Below are the code and all the weights of a small trained network. Each question names an input and a class and asks about switching units off, where a switched-off unit gives its printed mean instead of its output.

import numpy as np


def w(rows, s, z=0):
    codes = np.array(rows[::2]) - 128.0
    scale = np.full(codes.shape[1], s)
    scale[-1] = z or s
    return codes * scale


def f(y):
    return y / 2 * (1 + np.tanh(0.7978845608 * (y + 0.044715 * y**3)))


def log_softmax(a):
    a = a - a.max(-1, keepdims=True)
    return a - np.log(np.exp(a).sum(-1, keepdims=True))


def net(x, mask):
    res = np.array(x, float).reshape(1, 6) / 4 @ E
    y = f(res @ A[0][:, :-1].T + A[0][:, -1])
    res = res + np.where(mask, y, B[0][:, -1]) @ B[0][:, :-1]
    return log_softmax(res[-1] @ U[:, :-1].T + U[:, -1])


A, B = {}, {}
E = w([
[135,131,137,127,128,124,140,121],'x0',
[131,161,107,164,204,73,174,190],'x1',
[251,107,117,197,123,108,81,134],'x2',
[126,134,137,143,127,116,131,108],'x3',
[118,52,50,154,113,151,230,89],'x4',
[127,136,129,137,127,119,128,111],'x5',
],0.017)
A[0] = w([
[198,102,98,156,103,142,110,107,224],'n1',
[146,79,177,113,66,166,66,90,241],'n2',
[131,103,101,144,147,103,123,118,84],'n3',
[178,50,127,154,123,116,98,117,202],'n4',
[182,185,159,160,159,92,87,182,128],'n5',
[179,126,144,149,168,93,116,181,137],'n6',
[135,77,99,151,126,127,171,128,61],'n7',
[99,143,154,108,181,116,162,145,125],'n8',
[89,217,163,95,128,168,79,134,166],'n9',
[250,86,117,200,92,167,102,129,116],'n10',
[210,82,98,149,82,97,103,131,11],'n11',
[146,152,114,129,118,121,157,96,120],'n12',
[157,140,147,123,117,176,91,91,50],'n13',
[97,69,114,120,66,197,149,61,163],'n14',
[76,184,120,102,150,115,141,149,230],'n15',
[181,83,109,157,114,149,108,106,225],'n16',
[180,139,160,170,166,98,84,176,134],'n17',
[117,205,211,100,102,129,78,151,222],'n18',
[53,111,141,80,145,148,148,105,201],'n19',
[169,136,115,73,114,153,150,165,128],'n20',
[134,105,97,149,95,104,152,148,53],'n21',
[167,168,161,160,149,114,94,170,132],'n22',
[105,139,183,68,124,88,65,137,68],'n23',
[132,77,74,188,155,159,177,121,195],'n24',
[148,185,143,166,144,147,132,118,131],'n25',
[97,156,99,166,216,98,183,169,161],'n26',
[156,151,149,118,175,116,138,93,131],'n27',
[144,79,55,154,122,112,181,132,180],'n28',
[123,125,160,96,149,181,145,79,145],'n29',
],0.012)
B[0] = w([
[102,121,97,169,149,139,152,181,230],'n1',
[147,100,182,8,47,89,84,8,252],'n2',
[126,99,122,131,128,130,117,167,138],'n3',
[96,130,101,148,138,116,159,192,216],'n4',
[142,203,144,218,172,173,97,128,215],'n5',
[96,146,216,205,178,184,85,130,194],'n6',
[98,59,53,125,101,42,188,141,171],'n7',
[105,87,143,68,89,97,128,128,185],'n8',
[132,76,90,144,127,60,189,136,221],'n9',
[81,8,91,66,85,7,198,148,246],'n10',
[127,103,213,27,78,116,79,56,178],'n11',
[111,105,133,141,116,153,132,149,140],'n12',
[57,52,38,170,155,85,239,180,153],'n13',
[149,252,150,171,175,225,96,162,247],'n14',
[171,127,190,61,93,140,49,65,234],'n15',
[100,120,91,183,156,154,202,161,223],'n16',
[189,172,180,206,173,168,108,129,206],'n17',
[82,56,30,128,150,3,206,205,249],'n18',
[167,182,145,175,115,185,75,113,240],'n19',
[170,145,157,150,164,124,145,110,135],'n20',
[115,146,100,137,134,81,177,143,144],'n21',
[131,146,159,193,160,189,101,133,193],'n22',
[124,77,143,22,57,74,94,69,182],'n23',
[199,164,188,91,87,123,56,56,243],'n24',
[109,142,153,161,135,148,110,126,150],'n25',
[75,6,25,98,94,14,239,180,251],'n26',
[129,107,147,129,124,162,128,146,144],'n27',
[141,182,173,44,94,111,53,66,236],'n28',
[125,151,94,153,119,144,153,154,171],'n29',
],0.0078,0.019)
U = w([
[166,119,207,49,115,87,82,23,25],'0',
[100,95,104,145,169,64,176,209,197],'1',
[197,254,200,215,206,254,72,124,250],'2',
],0.0099,0.0016)

Each question gives the input, the list of numbers given to net, and the class t.
The units are the neurons (one row each of A and B). Each row of codes is followed by its name. A weight is (code - 128) times the scale printed after its matrix; where a second scale follows, it is the last column's (A, B and U).
mask holds one flag per neuron, in row order. A switched-off neuron (its flag False) gives its mean, the last column of its row in B, instead of its output. The means were averaged over made-up inputs and are rounded, as every weight is.
A unit's drop is (log p(t) with every unit on - log p(t) with that unit switched off) / (log p(t) with every unit on - log p(t) with every unit switched off).
The circuit of an input: a set's keep is (log p(t) with only the set's units on - log p(t) with every unit switched off) / (log p(t) with every unit on - log p(t) with every unit switched off). Starting from the 12 units with the biggest drops (on a tie, the unit counted first), units are removed one at a time, each time the one whose removal leaves the highest keep (on an exact tie, the one counted first), for as long as the keep stays at least 0.8.
units of the circuit, in order: the units of the circuit, biggest drop first
most important unit: the unit with the biggest drop
top k neurons: the k neurons with the biggest drops, biggest first
drop of u: that unit's drop, to one decimal
input [6,-7,8,-4,-4,7], class 1: units of the circuit, in order : n13
input [3,2,-1,8,6,1], class 0: top 3 neurons : n24, n28, n18
input [2,-5,0,3,6,7], class 2: top 2 neurons : n14, n26
input [-1,7,-8,-4,1,5], class 0: top 2 neurons : n15, n18
input [-4,6,8,2,-7,1], class 2: top 2 neurons : n5, n17
input [7,1,-4,-7,2,8], class 0: top 2 neurons : n5, n17
input [6,1,4,-4,-4,7], class 2: top 3 neurons : n26, n5, n17
input [-1,6,1,-1,0,-1], class 2: top 2 neurons : n10, n18
input [6,2,7,-2,0,-3], class 2: top 3 neurons : n18, n26, n17
input [7,4,-2,7,7,-1], class 0: top 2 neurons : n24, n28
input [-1,-7,-4,7,1,6], class 2: top 4 neurons : n14, n10, n26, n19
input [1,-1,-1,6,1,7], class 2: units of the circuit, in order : n10, n26
input [-4,-7,6,-8,-4,-7], class 1: top 2 neurons : n13, n18
input [6,-7,-8,5,5,6], class 2: units of the circuit, in order : n14
input [-4,-2,2,0,0,3], class 1: top 4 neurons : n15, n24, n28, n23
input [1,2,-7,-2,-4,1], class 1: top 2 neurons : n18, n2
input [8,2,-7,-4,-3,6], class 1: top 2 neurons : n2, n18
input [-5,7,-2,8,7,-3], class 0: drop of n24 : 0.6
input [-3,-7,1,4,-6,7], class 1: drop of n28 : 0.2
input [-6,3,3,3,-2,-4], class 2: drop of n17 : 0.1
input [-3,-2,4,-3,0,7], class 1: most important unit : n15
input [-8,-5,6,8,-8,8], class 1: drop of n8 : 0.0
